Here is a tiny trained network, its code and every weight. The questions are about switching its units off for an input and a target symbol, where a switched-off unit gives its printed mean instead of its output.

import numpy as np


def w(rows, s, z=0):
    codes = np.array(rows[::2]) - 128.0
    scale = np.full(codes.shape[1], s)
    scale[-1] = z or s
    return codes * scale


def norm(h):
    return h / np.sqrt((h * h).mean(-1, keepdims=True) + 1e-5)


def f(y):
    return y / 2 * (1 + np.tanh(0.7978845608 * (y + 0.044715 * y**3)))


def softmax(a):
    e = np.exp(a - a.max(-1, keepdims=True))
    return e / e.sum(-1, keepdims=True)


def log_softmax(a):
    a = a - a.max(-1, keepdims=True)
    return a - np.log(np.exp(a).sum(-1, keepdims=True))


def net(x, mask):
    ids = ['αβγδηθλμξπσφψω'.index(c) for c in x.split()]
    T = len(ids)
    res = E[ids] + P[:T]
    u = 0
    for l in range(2):
        q, k, v = (norm(res) @ M[l].T for M in (Q, K, V))
        z = softmax(np.where(np.tri(T) > 0, q @ k.T / 3**0.5, -1e9)) @ v
        res = res + np.where(mask[u], z, O[l][:, -1]) @ O[l][:, :-1]
        u += 1
        y = f(norm(res) @ A[l][:, :-1].T + A[l][:, -1])
        res = res + np.where(mask[u : u + 12], y, B[l][:, -1]) @ B[l][:, :-1]
        u += 12
    return log_softmax(norm(res)[-1] @ U[:, :-1].T + U[:, -1])


Q, K, V, O, A, B = {}, {}, {}, {}, {}, {}
E = w([
[83,220,152],'α',
[96,153,143],'β',
[213,65,241],'γ',
[143,11,125],'δ',
[106,133,109],'η',
[105,109,188],'θ',
[76,160,152],'λ',
[59,165,27],'μ',
[110,112,186],'ξ',
[238,29,150],'π',
[102,198,84],'σ',
[106,250,154],'φ',
[193,153,140],'ψ',
[225,181,14],'ω',
],0.018)
P = w([
[233,3,110],'0',
[168,61,164],'1',
[199,91,200],'2',
[205,66,124],'3',
[248,77,165],'4',
[217,88,236],'5',
[215,87,240],'6',
],0.0046)
Q[0] = w([
[170,249,162],'L0H1',
[99,124,129],'L0H1',
[125,94,168],'L0H1',
],0.018)
K[0] = w([
[198,206,101],'L0H1',
[116,86,149],'L0H1',
[156,32,254],'L0H1',
],0.0096)
V[0] = w([
[196,1,102],'L0H1',
[123,190,165],'L0H1',
[128,89,193],'L0H1',
],0.0062)
O[0] = w([
[109,108,152,253],'L0H1',
[113,79,175,119],'L0H1',
[246,70,142,197],'L0H1',
],0.012,0.0037)
A[0] = w([
[70,251,127,98],'L0N1',
[239,36,126,99],'L0N2',
[53,83,97,152],'L0N3',
[176,108,120,131],'L0N4',
[98,222,114,68],'L0N5',
[203,16,76,45],'L0N6',
[147,138,113,114],'L0N7',
[76,79,60,220],'L0N8',
[122,93,239,178],'L0N9',
[164,167,1,6],'L0N10',
[173,110,190,113],'L0N11',
[121,30,53,162],'L0N12',
],0.0082,0.0016)
B[0] = w([
[135,84,115,151],'L0N1',
[172,55,115,254],'L0N2',
[90,165,26,116],'L0N3',
[205,115,147,159],'L0N4',
[147,90,170,137],'L0N5',
[97,72,179,199],'L0N6',
[162,95,159,129],'L0N7',
[152,72,1,121],'L0N8',
[86,240,175,206],'L0N9',
[38,184,193,137],'L0N10',
[163,169,171,191],'L0N11',
[152,124,100,142],'L0N12',
],0.0075,0.0084)
Q[1] = w([
[223,2,78],'L1H1',
[22,93,159],'L1H1',
[197,222,3],'L1H1',
],0.0081)
K[1] = w([
[137,23,168],'L1H1',
[180,69,94],'L1H1',
[83,245,109],'L1H1',
],0.011)
V[1] = w([
[132,126,95],'L1H1',
[2,103,176],'L1H1',
[183,205,219],'L1H1',
],0.009)
O[1] = w([
[86,254,2,99],'L1H1',
[107,39,153,25],'L1H1',
[131,165,90,254],'L1H1',
],0.0063,0.0047)
A[1] = w([
[123,194,44,164],'L1N1',
[167,198,184,131],'L1N2',
[108,213,183,58],'L1N3',
[170,53,103,34],'L1N4',
[215,189,250,121],'L1N5',
[209,143,127,198],'L1N6',
[200,63,131,150],'L1N7',
[137,136,184,72],'L1N8',
[126,113,57,182],'L1N9',
[165,183,206,48],'L1N10',
[219,157,122,217],'L1N11',
[195,212,186,2],'L1N12',
],0.012,0.004)
B[1] = w([
[155,157,254,144],'L1N1',
[86,157,83,176],'L1N2',
[105,101,90,143],'L1N3',
[87,110,101,145],'L1N4',
[139,96,70,254],'L1N5',
[81,190,144,192],'L1N6',
[156,146,125,199],'L1N7',
[138,94,137,149],'L1N8',
[158,41,136,130],'L1N9',
[157,63,68,171],'L1N10',
[52,163,127,199],'L1N11',
[99,109,134,164],'L1N12',
],0.0084,0.014)
U = w([
[171,37,131,177],'α',
[198,120,153,156],'β',
[143,116,147,253],'γ',
[143,125,170,97],'δ',
[131,156,152,49],'η',
[121,142,150,2],'θ',
[113,138,130,79],'λ',
[98,118,133,61],'μ',
[113,131,145,13],'ξ',
[96,123,104,55],'π',
[55,124,207,110],'σ',
[107,147,119,105],'φ',
[169,187,80,189],'ψ',
[119,252,150,204],'ω',
],0.019,0.0052)

Each question gives the input, a string of symbols that net reads in full, and the target symbol t.
The units are the heads (3 rows each of Q, K, V and O) and the neurons (one row each of A and B). Each row of codes is followed by its name. A weight is (code - 128) times the scale printed after its matrix; where a second scale follows, it is the last column's (O, A, B and U).
mask holds one flag per unit, layer by layer, with each layer's heads first. A switched-off unit (its flag False) gives its mean, the last column of its rows in O or B, instead of its output. The means were averaged over made-up inputs and are rounded, as every weight is.
A unit's drop is (log p(t) with every unit on - log p(t) with that unit switched off) / (log p(t) with every unit on - log p(t) with every unit switched off).
most important unit: the unit with the biggest drop
top k neurons: the k neurons with the biggest drops, biggest first
k most important neurons of layer l: the k neurons of layer l with the biggest drops, biggest first
drop of u: that unit's drop, to one decimal
input γ ω γ λ, target ω: top 2 neurons -> L0N9, L0N2
input π α π θ β ψ, target ψ: most important neuron of layer 0 -> L0N6
input γ α π ω ω μ, target ω: top 2 neurons -> L0N2, L0N10
input ω γ γ η, target α: 3 most important neurons of layer 1 -> L1N9, L1N6, L1N11
input π σ β α, target σ: top 4 neurons -> L1N5, L0N11, L0N4, L0N1
input π γ γ α γ β ξ, target α: 3 most important neurons of layer 1 -> L1N5, L1N10, L1N1
input σ γ δ η β θ, target α: top 3 neurons -> L1N5, L1N10, L1N1
input α σ σ, target σ: top 2 neurons -> L0N2, L1N5
input β φ ω ψ, target ω: top 2 neurons -> L1N6, L1N11
input ω γ ω ω γ π ξ, target α: top 2 neurons -> L1N10, L1N5
input π β γ ω, target ω: top 2 neurons -> L0N10, L1N1
input γ γ δ α η γ σ, target σ: top 2 neurons -> L1N5, L0N2
input γ γ γ γ γ π ψ, target ψ: 2 most important neurons of layer 0 -> L0N5, L0N1
input ψ γ η, target α: most important unit -> L0N6
input ψ ω γ ψ, target ω: drop of L1H1 -> 0.2
input σ γ γ ω δ ω θ, target α: drop of L1N10 -> 0.4
input σ ξ α, target σ: drop of L0N1 -> 0.2
input ψ π π ω, target ω: drop of L1N1 -> 0.1
